Below is a small trained network, with its code and all its weights. Each question gives an input and a target symbol and asks what happens when units are switched off, that is, made to give their printed mean instead of their output.

import numpy as np


def w(rows, s, z=0):
    codes = np.array(rows[::2]) - 128.0
    scale = np.full(codes.shape[1], s)
    scale[-1] = z or s
    return codes * scale


def norm(h):
    return h / np.sqrt((h * h).mean(-1, keepdims=True) + 1e-5)


def f(y):
    return y / 2 * (1 + np.tanh(0.7978845608 * (y + 0.044715 * y**3)))


def softmax(a):
    e = np.exp(a - a.max(-1, keepdims=True))
    return e / e.sum(-1, keepdims=True)


def log_softmax(a):
    a = a - a.max(-1, keepdims=True)
    return a - np.log(np.exp(a).sum(-1, keepdims=True))


def net(x, mask):
    ids = ['αβγδεζηθλμξπστω'.index(c) for c in x.split()]
    T = len(ids)
    res = E[ids] + P[:T]
    u = 0
    for l in range(2):
        r = norm(res)
        for j in range(2):
            rows = slice(4 * j, 4 * j + 4)
            q, k, v = (r @ M[l][rows].T for M in (Q, K, V))
            z = softmax(np.where(np.tri(T) > 0, q @ k.T / 4**0.5, -1e9)) @ v
            o = O[l][rows]
            res = res + np.where(mask[u + j], z, o[:, -1]) @ o[:, :-1]
        u += 2
        y = f(norm(res) @ A[l][:, :-1].T + A[l][:, -1])
        res = res + np.where(mask[u : u + 12], y, B[l][:, -1]) @ B[l][:, :-1]
        u += 12
    return log_softmax(norm(res)[-1] @ U[:, :-1].T + U[:, -1])


Q, K, V, O, A, B = {}, {}, {}, {}, {}, {}
E = w([
[62,114,153,169],'α',
[92,231,208,159],'β',
[161,190,209,149],'γ',
[88,113,233,45],'δ',
[150,162,1,90],'ε',
[91,98,177,183],'ζ',
[134,118,163,193],'η',
[43,19,149,208],'θ',
[79,118,170,124],'λ',
[200,21,16,116],'μ',
[57,64,141,159],'ξ',
[106,154,141,141],'π',
[128,45,182,114],'σ',
[105,58,181,118],'τ',
[78,169,166,180],'ω',
],0.015)
P = w([
[154,176,120,171],'0',
[38,153,103,103],'1',
[168,119,233,60],'2',
[133,59,154,57],'3',
[12,148,51,113],'4',
[197,9,174,140],'5',
],0.014)
Q[0] = w([
[52,102,158,105],'0.h0',
[77,201,110,144],'0.h0',
[129,172,161,182],'0.h0',
[84,184,232,254],'0.h0',
[38,164,145,101],'0.h1',
[96,17,84,75],'0.h1',
[227,96,150,86],'0.h1',
[13,184,16,208],'0.h1',
],0.0086)
K[0] = w([
[109,113,96,170],'0.h0',
[88,128,98,113],'0.h0',
[85,97,146,91],'0.h0',
[51,127,142,108],'0.h0',
[164,150,87,37],'0.h1',
[94,82,108,96],'0.h1',
[134,134,254,125],'0.h1',
[147,122,30,130],'0.h1',
],0.016)
V[0] = w([
[12,129,95,105],'0.h0',
[139,166,130,97],'0.h0',
[113,113,240,58],'0.h0',
[195,159,163,193],'0.h0',
[249,77,114,180],'0.h1',
[98,85,199,171],'0.h1',
[111,199,123,83],'0.h1',
[74,193,140,221],'0.h1',
],0.012)
O[0] = w([
[163,93,2,64,207],'0.h0',
[109,68,111,161,114],'0.h0',
[177,145,148,67,193],'0.h0',
[60,162,185,119,108],'0.h0',
[87,96,142,203,1],'0.h1',
[182,113,120,239,213],'0.h1',
[145,140,114,60,145],'0.h1',
[169,205,68,117,153],'0.h1',
],0.0088,0.008)
A[0] = w([
[204,115,92,102,153],'0.n0',
[99,201,138,55,75],'0.n1',
[11,149,126,128,164],'0.n2',
[132,32,87,146,76],'0.n3',
[143,162,130,76,125],'0.n4',
[114,118,150,71,118],'0.n5',
[223,63,128,183,142],'0.n6',
[74,102,229,175,203],'0.n7',
[204,160,143,66,228],'0.n8',
[94,144,108,178,190],'0.n9',
[134,100,194,105,117],'0.n10',
[124,175,56,111,1],'0.n11',
],0.012,0.0052)
B[0] = w([
[132,100,221,183,207],'0.n0',
[127,74,243,67,162],'0.n1',
[15,16,142,147,146],'0.n2',
[245,169,197,150,159],'0.n3',
[158,77,209,138,166],'0.n4',
[166,125,86,237,159],'0.n5',
[83,99,186,27,206],'0.n6',
[193,133,165,113,176],'0.n7',
[173,20,216,165,254],'0.n8',
[111,13,156,113,139],'0.n9',
[174,144,2,189,167],'0.n10',
[221,251,83,185,146],'0.n11',
],0.0077,0.0094)
Q[1] = w([
[40,13,144,88],'1.h0',
[79,132,78,2],'1.h0',
[154,63,46,149],'1.h0',
[153,30,185,205],'1.h0',
[92,155,52,6],'1.h1',
[106,176,129,172],'1.h1',
[53,212,194,120],'1.h1',
[164,117,191,244],'1.h1',
],0.011)
K[1] = w([
[134,55,120,113],'1.h0',
[131,99,117,5],'1.h0',
[121,146,46,137],'1.h0',
[56,227,161,199],'1.h0',
[164,74,156,101],'1.h1',
[159,165,117,134],'1.h1',
[152,123,74,104],'1.h1',
[107,193,112,137],'1.h1',
],0.016)
V[1] = w([
[243,139,75,105],'1.h0',
[110,236,104,207],'1.h0',
[61,88,45,178],'1.h0',
[171,54,125,246],'1.h0',
[83,160,146,104],'1.h1',
[91,157,31,88],'1.h1',
[132,87,139,121],'1.h1',
[127,136,120,191],'1.h1',
],0.014)
O[1] = w([
[216,57,136,116,142],'1.h0',
[190,219,43,115,137],'1.h0',
[88,69,47,106,90],'1.h0',
[141,73,67,254,200],'1.h0',
[130,139,61,124,102],'1.h1',
[130,82,94,49,1],'1.h1',
[134,155,134,139,144],'1.h1',
[126,133,156,109,152],'1.h1',
],0.013,0.0094)
A[1] = w([
[90,63,203,133,255],'1.n0',
[131,47,146,106,217],'1.n1',
[107,136,85,103,69],'1.n2',
[189,104,141,175,42],'1.n3',
[79,110,87,79,15],'1.n4',
[90,221,127,111,131],'1.n5',
[65,156,44,71,67],'1.n6',
[4,94,144,26,130],'1.n7',
[84,146,34,89,75],'1.n8',
[80,172,131,78,92],'1.n9',
[40,52,115,50,47],'1.n10',
[182,206,122,145,182],'1.n11',
],0.014,0.0069)
B[1] = w([
[55,107,103,164,252],'1.n0',
[48,136,99,70,216],'1.n1',
[200,46,88,151,120],'1.n2',
[166,128,46,104,169],'1.n3',
[249,80,135,76,128],'1.n4',
[94,34,153,76,138],'1.n5',
[154,68,50,133,133],'1.n6',
[119,159,54,113,168],'1.n7',
[151,62,67,169,132],'1.n8',
[161,24,111,158,127],'1.n9',
[174,188,47,62,153],'1.n10',
[110,169,91,72,203],'1.n11',
],0.014,0.011)
U = w([
[222,119,44,110,34],'α',
[140,205,213,130,84],'β',
[226,171,171,185,120],'γ',
[38,28,227,157,172],'δ',
[22,119,72,24,155],'ε',
[216,152,80,205,163],'ζ',
[151,217,45,206,84],'η',
[152,44,12,249,2],'θ',
[181,20,245,153,145],'λ',
[6,60,53,223,51],'μ',
[162,15,28,113,136],'ξ',
[139,163,199,18,174],'π',
[94,152,113,239,114],'σ',
[139,119,140,243,101],'τ',
[188,216,89,75,78],'ω',
],0.012,0.0041)

Each question gives the input, a string of symbols that net reads in full, and the target symbol t.
The units are the heads (4 rows each of Q, K, V and O) and the neurons (one row each of A and B). Each row of codes is followed by its name. A weight is (code - 128) times the scale printed after its matrix; where a second scale follows, it is the last column's (O, A, B and U).
mask holds one flag per unit, layer by layer, with each layer's heads first. A switched-off unit (its flag False) gives its mean, the last column of its rows in O or B, instead of its output. The means were averaged over made-up inputs and are rounded, as every weight is.
A unit's drop is (log p(t) with every unit on - log p(t) with that unit switched off) / (log p(t) with every unit on - log p(t) with every unit switched off).
The circuit of an input: a set's keep is (log p(t) with only the set's units on - log p(t) with every unit switched off) / (log p(t) with every unit on - log p(t) with every unit switched off). Starting from the 12 units with the biggest drops (on a tie, the unit counted first), units are removed one at a time, each time the one whose removal leaves the highest keep (on an exact tie, the one counted first), for as long as the keep stays at least 0.8.
units of the circuit, in order: the units of the circuit, biggest drop first
k most important neurons: the k neurons with the biggest drops, biggest first
which heads matter: for each layer, one digit per head in row order, 1 if its drop is at least 0.15 and else 0, layers parted by /
input δ θ τ ζ ε, target ε: units of the circuit, in order => (0.h1)
input δ δ θ ω, target λ: which heads matter => 10 / 00
input λ ε δ ε θ, target ε: units of the circuit, in order => (0.h1 1.n10)
input λ ξ π ε ξ, target ε: which heads matter => 11 / 10
input δ λ η δ π β, target δ: 2 most important neurons => (0.n6 1.n0)
input ζ δ δ η, target η: units of the circuit, in order => (1.h0 0.h0 0.h1 0.n8)
input ε τ ξ ξ σ, target ε: which heads matter => 01 / 10
input μ β μ π ζ δ, target μ: which heads matter => 01 / 10
input η α π ξ π ζ, target η: units of the circuit, in order => (1.h0 0.h0 0.n8)
input ζ δ ζ, target ζ: units of the circuit, in order => (1.h0 0.h1 0.h0)
input λ τ λ γ ξ θ, target λ: units of the circuit, in order => (0.h1 1.h0 0.h0)
input π θ α δ, target ε: 4 most important neurons => (0.n8 0.n2 1.n5 0.n0)
input μ δ ξ, target μ: units of the circuit, in order => (1.h0 0.h1 0.h0)
input ζ θ λ δ, target η: which heads matter => 11 / 10
input ζ λ τ ε, target η: units of the circuit, in order => (1.h0 0.h0 0.n8)
input ξ δ γ ω π λ, target ξ: which heads matter => 11 / 11
input δ π θ ε, target λ: units of the circuit, in order => (1.h0)
input μ δ ξ δ ε π, target μ: units of the circuit, in order => (0.h1 1.h0 0.h0)
input δ δ δ τ θ λ, target δ: 3 most important neurons => (1.n0 1.n1 0.n6)
input δ μ π, target δ: which heads matter => 00 / 10
input ζ δ ω, target ζ: units of the circuit, in order => (1.h0 0.h1)
input γ δ ξ, target γ: which heads matter => 00 / 10
input ζ δ π ζ, target η: which heads matter => 10 / 10
